Below are the code and all the weights of a small trained network. Each question names an input and a class and asks about switching units off, where a switched-off unit gives its printed mean instead of its output.

import numpy as np


def w(rows, s, z=0):
    codes = np.array(rows[::2]) - 128.0
    scale = np.full(codes.shape[1], s)
    scale[-1] = z or s
    return codes * scale


def norm(h):
    return h / np.sqrt((h * h).mean(-1, keepdims=True) + 1e-5)


def f(y):
    return np.maximum(y, 0)


def log_softmax(a):
    a = a - a.max(-1, keepdims=True)
    return a - np.log(np.exp(a).sum(-1, keepdims=True))


def net(x, mask):
    res = np.array(x, float).reshape(1, 8) / 4 @ E
    u = 0
    for l in range(2):
        y = f(norm(res) @ A[l][:, :-1].T + A[l][:, -1])
        res = res + np.where(mask[u : u + 16], y, B[l][:, -1]) @ B[l][:, :-1]
        u += 16
    return log_softmax(norm(res)[-1] @ U[:, :-1].T + U[:, -1])


A, B = {}, {}
E = w([
[39,164,55,194,145,151,86,75,33,114],'x0',
[123,133,130,128,132,141,134,124,136,135],'x1',
[61,80,169,134,93,218,38,181,151,80],'x2',
[131,128,134,125,131,135,127,117,128,122],'x3',
[124,131,132,127,129,128,128,125,128,128],'x4',
[140,128,126,127,140,142,136,121,131,117],'x5',
[123,129,131,131,125,118,128,137,123,130],'x6',
[121,8,113,108,197,111,72,117,125,196],'x7',
],0.011)
A[0] = w([
[98,155,123,174,183,173,119,64,99,126,56],'L0N1',
[118,147,61,141,189,121,142,83,54,133,60],'L0N2',
[108,163,138,85,116,76,158,173,124,207,88],'L0N3',
[59,118,152,161,95,64,103,169,106,162,120],'L0N4',
[43,161,32,209,134,161,84,55,14,133,139],'L0N5',
[98,83,89,141,198,102,92,94,141,152,56],'L0N6',
[66,122,63,246,120,148,102,73,5,115,1],'L0N7',
[140,2,106,105,247,120,53,114,111,232,133],'L0N8',
[173,124,163,69,60,164,89,167,214,69,72],'L0N9',
[163,65,125,148,139,144,100,75,149,184,39],'L0N10',
[194,82,227,14,103,104,186,195,202,145,52],'L0N11',
[99,200,82,134,105,156,111,126,76,114,92],'L0N12',
[163,169,103,116,156,68,171,98,87,192,72],'L0N13',
[178,137,132,86,89,112,209,138,155,126,176],'L0N14',
[71,100,187,121,80,221,42,193,146,91,137],'L0N15',
[159,61,135,68,94,99,122,95,179,102,166],'L0N16',
],0.0089,0.0077)
B[0] = w([
[171,108,142,118,92,79,135,191,147,145,158],'L0N1',
[179,116,145,134,74,111,138,85,125,81,169],'L0N2',
[254,113,112,140,165,137,172,120,112,122,152],'L0N3',
[190,144,108,129,119,183,197,126,138,162,151],'L0N4',
[53,144,27,208,122,123,118,70,41,78,248],'L0N5',
[106,100,146,127,85,152,167,180,49,132,161],'L0N6',
[157,152,216,104,127,89,91,186,244,161,197],'L0N7',
[59,16,102,91,208,48,102,90,172,202,251],'L0N8',
[144,113,245,75,152,125,130,137,107,126,202],'L0N9',
[144,204,168,134,37,125,150,130,114,128,149],'L0N10',
[100,120,42,185,112,155,103,99,97,103,238],'L0N11',
[155,132,167,210,192,132,100,79,215,126,170],'L0N12',
[124,110,92,95,107,184,88,125,119,62,176],'L0N13',
[137,154,180,101,162,144,150,165,87,198,214],'L0N14',
[90,130,101,87,87,195,50,191,146,12,243],'L0N15',
[145,194,147,151,152,168,105,152,178,149,192],'L0N16',
],0.0092,0.012)
A[1] = w([
[182,111,209,44,164,180,108,210,236,161,79],'L1N1',
[157,138,186,195,163,99,171,113,127,216,89],'L1N2',
[182,222,101,136,96,174,155,140,136,71,98],'L1N3',
[200,167,135,127,180,120,190,119,122,229,139],'L1N4',
[180,96,101,46,176,142,120,137,245,141,33],'L1N5',
[203,230,120,154,34,171,162,150,97,68,166],'L1N6',
[43,128,26,185,151,68,65,115,85,171,135],'L1N7',
[216,188,204,60,76,177,180,228,72,121,10],'L1N8',
[73,80,108,68,209,49,103,158,178,250,180],'L1N9',
[202,134,188,65,40,91,171,117,114,159,2],'L1N10',
[154,110,234,24,119,100,122,192,234,124,31],'L1N11',
[220,146,192,70,172,77,221,82,151,209,100],'L1N12',
[123,171,126,178,152,81,231,71,91,210,80],'L1N13',
[79,71,67,137,116,175,134,86,107,79,108],'L1N14',
[138,140,157,175,125,58,223,58,110,160,111],'L1N15',
[174,178,88,189,210,60,191,102,81,166,69],'L1N16',
],0.011,0.0056)
B[1] = w([
[193,57,64,108,147,70,160,18,182,117,225],'L1N1',
[24,180,152,166,184,52,129,182,47,233,161],'L1N2',
[143,191,119,175,56,167,189,142,74,78,206],'L1N3',
[12,178,184,159,196,73,128,199,90,183,199],'L1N4',
[152,156,104,200,184,97,18,109,225,96,171],'L1N5',
[136,200,117,223,20,183,225,123,160,124,242],'L1N6',
[148,118,188,43,160,181,176,175,121,155,250],'L1N7',
[106,89,230,20,80,180,230,225,114,154,221],'L1N8',
[174,210,140,169,65,161,128,121,114,51,254],'L1N9',
[41,103,56,161,219,150,124,190,131,165,149],'L1N10',
[228,46,138,52,121,105,158,15,207,152,185],'L1N11',
[52,199,208,178,174,117,33,236,80,155,197],'L1N12',
[228,50,50,102,114,55,143,11,174,133,174],'L1N13',
[95,120,92,96,181,67,146,199,53,187,193],'L1N14',
[214,113,104,162,91,58,185,41,173,230,165],'L1N15',
[180,51,130,62,111,125,86,47,191,139,191],'L1N16',
],0.011,0.013)
U = w([
[98,239,210,146,140,123,219,219,93,233,99],'0',
[164,203,211,146,231,38,32,163,168,207,186],'1',
[198,203,50,208,68,72,211,29,133,167,158],'2',
[152,63,51,55,188,25,140,39,33,211,253],'3',
[201,120,203,45,49,226,193,167,210,63,3],'4',
[188,50,68,65,191,131,37,69,229,72,161],'5',
[51,233,64,211,55,211,104,174,64,25,55],'6',
[7,46,53,72,204,164,31,210,28,115,41],'7',
],0.017,0.0026)

Each question gives the input, the list of numbers given to net, and the class t.
The units are the neurons (one row each of A and B). Each row of codes is followed by its name. A weight is (code - 128) times the scale printed after its matrix; where a second scale follows, it is the last column's (A, B and U).
mask holds one flag per neuron, layer by layer. A switched-off neuron (its flag False) gives its mean, the last column of its row in B, instead of its output. The means were averaged over made-up inputs and are rounded, as every weight is.
A unit's drop is (log p(t) with every unit on - log p(t) with that unit switched off) / (log p(t) with every unit on - log p(t) with every unit switched off).
unit that matters most: the unit with the biggest drop
top k neurons: the k neurons with the biggest drops, biggest first
k most important neurons of layer l: the k neurons of layer l with the biggest drops, biggest first
input [-7,2,-1,1,7,2,-4,-6], class 0: unit that matters most -> L0N15
input [-1,-2,-6,-4,-6,-2,-3,-5], class 0: top 2 neurons -> (L0N5; L0N8)
input [1,5,-2,5,8,4,4,5], class 3: top 2 neurons -> (L0N15; L1N6)
input [1,3,-2,7,5,-6,-4,0], class 2: 3 most important neurons of layer 0 -> (L0N8; L0N15; L0N2)
input [2,2,-1,-5,1,-5,-7,-8], class 2: top 2 neurons -> (L0N15; L0N8)
input [-1,6,-8,1,2,-7,4,-1], class 0: 3 most important neurons of layer 0 -> (L0N5; L0N8; L0N13)
input [-4,-7,-3,2,-2,-3,0,-4], class 0: top 4 neurons -> (L0N8; L0N15; L0N5; L0N14)
input [-8,1,0,-4,8,-2,-1,-1], class 0: 3 most important neurons of layer 0 -> (L0N15; L0N8; L0N14)
input [0,5,-7,-2,8,-2,3,8], class 1: 2 most important neurons of layer 0 -> (L0N5; L0N11)
input [1,7,0,0,4,-3,4,2], class 3: top 3 neurons -> (L0N5; L0N15; L1N6)
input [0,-2,-1,3,-3,7,8,2], class 1: top 3 neurons -> (L0N5; L0N8; L0N15)
input [-7,-2,-3,8,0,-4,0,-8], class 0: top 2 neurons -> (L0N15; L0N8)
input [-3,-1,-2,-8,4,-3,0,6], class 1: 2 most important neurons of layer 0 -> (L0N15; L0N5)
input [-3,2,1,3,-5,-4,1,4], class 5: unit that matters most -> L0N5
input [-5,6,-7,-8,8,7,-7,-4], class 0: 2 most important neurons of layer 0 -> (L0N8; L0N5)
input [-3,-5,-3,1,1,5,-8,6], class 1: top 2 neurons -> (L0N15; L0N5)
input [5,6,-1,6,-6,7,0,4], class 3: top 2 neurons -> (L0N5; L0N15)
input [4,-1,0,-2,5,1,6,-1], class 2: 3 most important neurons of layer 0 -> (L0N15; L0N8; L0N5)
input [7,-4,-6,3,7,7,-1,1], class 3: top 3 neurons -> (L0N15; L0N5; L1N9)
input [2,4,4,-3,0,8,-5,-3], class 6: top neuron -> (L0N8)
input [7,-5,1,2,5,6,-8,3], class 7: 2 most important neurons of layer 0 -> (L0N5; L0N7)
input [-4,-4,-4,-1,4,8,-5,5], class 1: 2 most important neurons of layer 0 -> (L0N15; L0N5)
